[[125 148 121 132]
 [107 113 142 127]
 [106 137 135 147]] ⇒ 113

[[108 109 104 132 111 149]
 [110 112 112 131 112 145]
 [119 128 128 138 118 128]] ⇒ 112

[[123 153 130 117 131]
 [149 120 118 132 128]
 [145 144 117 137 125]] ⇒ 120

[[120 126 132 138 140 127]
 [128 140 123 136 133 123]
 [108 101 135 147 117 122]] ⇒ 140

[[113 147 113 147 111 111 111]
 [127 107 126 105 129 129 128]
 [129 100 128 101 132 131 131]] ⇒ 107

[[130 129 142 127 128]
 [120 134 106 133 121]
 [117 122 125 124 125]] ⇒ 134

[[136 130 137 134 145]
 [132 127 154 134 126]
 [141 127 134 119 129]] ⇒ 127

[[146 125 128 140 147 157 120]
 [129 129 133 129 125 125 130]
 [131 128 129 130 129 130 128]] ⇒ 129
---
Q: [149 133 131 122 128]
A: 122
Q: [153 123 137 122 141 126 108]
A: 126
Q: [106 138 108 121 136 133]
A: 136
Q: [143 134 147 133 144 134 157]
A: 134
Q: [119 133 148 110 118 154 105]
A: 154
Q: [105 147 111 117 107 135 137]
A: 135
Q: [135 137 110 150]
A: 110
---
Input:
[[147 117 127 157 130]
 [112 151 147  99 128]]
Output: 157

Input:
[[126 100 149 141 150]
 [142 135 127 136 115]]
Output: 141

Input:
[[139 134 139 145 148]
 [146 145 146 154 116]]
Output: 145

Input:
[[132 124 127 125 154]
 [129 127 121 127 150]]
Output: 125

Input:
[[123 145 123 126 120]
 [134 149 131 106 108]]
Output: 126

Input:
[[131 127 124 134 131]
 [130 122 105 137 138]]
Output: 134
---
147  111  152  132
135  130  126  137
122  111  126  133
yields 130

122  126  125  134  133
104  124  132  123  125
yields 132

107  147  106  146  106  145
145  116  142  116  141  117
yields 116

135  131  125  121
155  110  127  119
yields 110

144  106  114  110
145  156  117  128
145  107  123  109
yields 156

150  111  123  120  133  127  128
127  126  132  133  132  117  134
yields 132
---
[118 150 129 139]: 118, 139

[[129 127 109 130 149]
 [150 119 134 138 144]
 [128 128 124 128 132]]: 129, 132

[129 112 122 136 152 138 128]: 129, 128

[102 157 136 128 146 116 127]: 102, 127

[104 151 155 108]: 104, 108

[130 108  99 135]: 130, 135

[[121 140 142 133 118 138 149]
 [135 118 116 122 140 119 116]
 [120 133 124 113 119 111 107]]: 121, 107

[144 110 133 130 131 123 151]: 144, 151

[[138 126 109 133 113]
 [150 115 118 128 118]
 [110 153 145 137 146]]: 138, 146

[135 131 114 152 117]: 135, 117
---
[[115 136 119 152 115 124 157]
 [125 121 132 152 120 135 135]] -> 119

[[117 140 122 128 140 135 141]
 [137 103 146 137 115 103 117]
 [124 133 125 127 133 132 133]] -> 146

[[123 132 141 143 111]
 [132 124 116 114 144]
 [155 157 116 133 136]] -> 116

[[108 152 151 129]
 [115 133 128 109]
 [ 98 156 148 121]] -> 128

[[150 149 134 102 138 142]
 [133 130 126 120 127 127]] -> 134

[[147 100 150 134 143 151]
 [136 112 140 141 135 143]] -> 150

[[144 142 125 145]
 [118 106 123 104]] -> 125

[[135 105 146 138 117 104 119]
 [116 141 121 128 142 136 143]] -> 146

[[147 120  98 119 116]
 [140 143 130 142 141]] -> 98
---
114  151  134  131  133  144  132
127  130  131  125  126  125  130
134  131  106  119  135  139  116
-> 132

115  141  149  133  151  128  116
118  126  144  147  137  122  110
112  144  147  128  154  128  125
-> 116

132  125  133  120  109  136  113
128  116  136  128  126  111  131
137  122  149  114  114  124  114
-> 113

143  115  114  124  119
157  109  148  117  126
122  111  119  111  128
-> 119

136  137  119  102  140  122  135
127  125  118  126  110  134  142
110  130  124  112  131  139  124
-> 135

150  115  153  114  153  118
117  136  117  137  108  137
120  134  118  135  117  133
-> 118
---
[[134, 132, 130, 149, 155], [127, 128, 127, 126, 125], [127, 114, 121, 106, 118]]
134
[[132, 120, 128, 105, 127, 128], [125, 130, 129, 138, 129, 127]]
132
[[153, 109, 126, 140, 110], [132, 117, 151, 122, 136], [123, 109, 119, 129, 150]]
153
[121, 142, 132, 106]
121
[[99, 112, 123, 107], [132, 127, 140, 140], [134, 131, 115, 116]]
99
[105, 140, 134, 117]
105
---
((113, 149, 115, 119, 136), (141, 119, 122, 134, 99), (138, 121, 117, 141, 107)) ==> 141
((125, 146, 124, 135), (133, 105, 134, 118)) ==> 125
((153, 120, 140, 133, 140), (132, 130, 121, 128, 110)) ==> 153
((130, 122, 119, 131, 125, 136, 126), (130, 127, 132, 136, 147, 112, 119), (131, 122, 121, 140, 151, 118, 119)) ==> 130
((155, 140, 127, 123, 129, 155, 127), (140, 115, 125, 142, 143, 135, 111), (116, 143, 133, 113, 112, 117, 140)) ==> 140
((110, 117, 107, 140), (132, 136, 130, 141)) ==> 110
---
[[105 114 141 114 143 115 138]
 [141 134 141 144 137 108 139]
 [129 121 133 128 134 122 129]] gives 121

[[125 109 136 152 125 130]
 [125 108 129 151 134 125]
 [130 118 122 148 150 114]] gives 118

[[122 103 106 127 125 116]
 [115 102 112 127 125 120]
 [122 108 113 127 125 120]] gives 108

[[140 139 118 132 144 128]
 [143 139 113 139 149 122]
 [141 140 118 132 144 127]] gives 140

[[109 107 115 134]
 [127 132 122 102]
 [137 144 149 140]] gives 144

[[146 103 108 129 151 128]
 [137 116 118 128 139 127]
 [136 124 130 139 132 140]] gives 124

[[129 119 142 142 145 113 104]
 [128 118 142 141 146 113 104]
 [127 103 137 142 140 116 107]] gives 103

[[137 127 130 128]
 [116 116 154 120]
 [130 125 138 130]] gives 125
---
array([[119,  99, 117, 117],
       [149, 112, 109, 106]])	149, 99

array([[124, 128, 138, 130, 124],
       [141, 101, 124, 122, 134]])	141, 101

array([127, 155, 149, 112])	155, 112

array([128, 114, 140, 140, 142, 104])	142, 104

array([[137, 156, 116, 123, 145],
       [104, 108, 102, 128, 117]])	156, 102

array([ 99, 109, 150, 146, 134, 154])	154, 99
---
[104 116 108 107 140 115 144] >> 107
[142 117 152 139 131 118 104] >> 139
[107 125 122 125 144 138 148] >> 125
[123 149 136 154 108 121 137] >> 154
[126 110 119 141 152 126 135] >> 141
[118 105 122 130 149 127 141] >> 130
---
[[138 141 139 139 138]
 [139 153 139 138 137]] out 138

[[112 153 131 138 130 121]
 [125 148 134 149 126 128]
 [112 140 137 131 118 131]] out 121

[[112 144 102 126 151 119]
 [116 153 101 127 156 120]] out 119

[113 104 143 120 134 118] out 118

[158 151 152 133] out 133

[150 126 138 141 129 104 121] out 121
---
[103 124 128 141 123] → 103, 123

[[111 110 128 141 140 155 118]
 [141 137 154 138 142 123 133]] → 111, 133

[126 104 132 111] → 126, 111

[[126 135 139 134 119 101 137]
 [128 134 138 133 121 108 134]] → 126, 134

[[144 145 104 116 127]
 [136 152 132 107 142]] → 144, 142

[117 106 151 140 123 114] → 117, 114

[108 142 151 120 148] → 108, 148

[142 119 127 133 103 131 131] → 142, 131
---
[[103 130 120 144]
 [155 148 120 117]
 [138 146 136 108]] value 103, 108

[102 108 104  99 116] value 102, 116

[125 134 119 131 128 151 132] value 125, 132

[[133 134 136 124 122 123]
 [133 135 136 124 122 124]
 [147 150 142 130 104 128]] value 133, 128

[[119 135 140 136 157 134 111]
 [129 127 129 126 130 128 128]] value 119, 128

[105 154 130 107 129] value 105, 129

[104 115 117 142 143] value 104, 143

[124 119 127 125 156] value 124, 156

[[134 120 126 122 137]
 [139 125  98 123 122]] value 134, 122
---
[[139 142 141 144 119]
 [129 106 150 113 147]
 [121 111 110 108 114]] result: 110

[[121 139 137 122 122 126]
 [117 139 142 150 150 111]
 [121 132 139 125 130 132]] result: 139

[[124 120 130 116 110]
 [128 129 153 143 140]
 [132 134 125 125 122]] result: 125

[[137 130 135 151 124]
 [123 123 120 107 139]
 [137 132 136 154 121]] result: 136

[[120 106 129 130]
 [118 129 127 129]
 [119 152 126 131]] result: 126

[[150 144 138 133 126 132 133]
 [138 123 121 134 127 129 136]
 [135 131 141 123 134 125 136]] result: 141
---
[[121 129 128 128 122]
 [105 116 126 112 127]
 [130 134 120 130 126]] 122

[[130 121 125 152]
 [128 126 126 134]
 [130 121 125 151]] 152

[[121 115 137 120]
 [113 116 141 120]
 [153 144 139 151]] 120

[[107 134 143 138]
 [152 144 139 121]
 [135 121 146 141]] 138

[[133 139 142 145 148 155 154]
 [128 129 133 137 140 141 145]
 [131 125 125 127 125 122 121]] 154

[[138 117 139 116 116 116]
 [107 127 105 130 130 130]
 [124 121 123 122 122 122]] 116

[[137 136 136 109 130 113]
 [129 139 124 142 127 105]
 [111 113 122 106 138 130]] 113

[[117 133 147 122]
 [132 131 109 127]
 [152 135 107 122]] 122
---
[152 115 113 127 128 133] gives 127
[140 101 120 146 134 150 128] gives 134
[144 131 103 122 138 113 118] gives 138
[104 135 125 126 139 107] gives 126
[139 114 110 142 151 146] gives 142
[142 124 154 135] gives 124
[106 124 150 114] gives 124
[121 118 108 120 133 157] gives 120
---
[141 112 120 139 102] yields 141
[115 126 142 134 129 124 105] yields 115
[128 116 126 121 155] yields 128
[151 147 124 129 120 118] yields 151
[110 123 152 120] yields 110
[149 125 149 152 109] yields 149
[149 138 141 110] yields 149
[128 107 127 108 130 129] yields 128
[135 128 134 128 107 150] yields 135
[105 120 148 136 128] yields 105
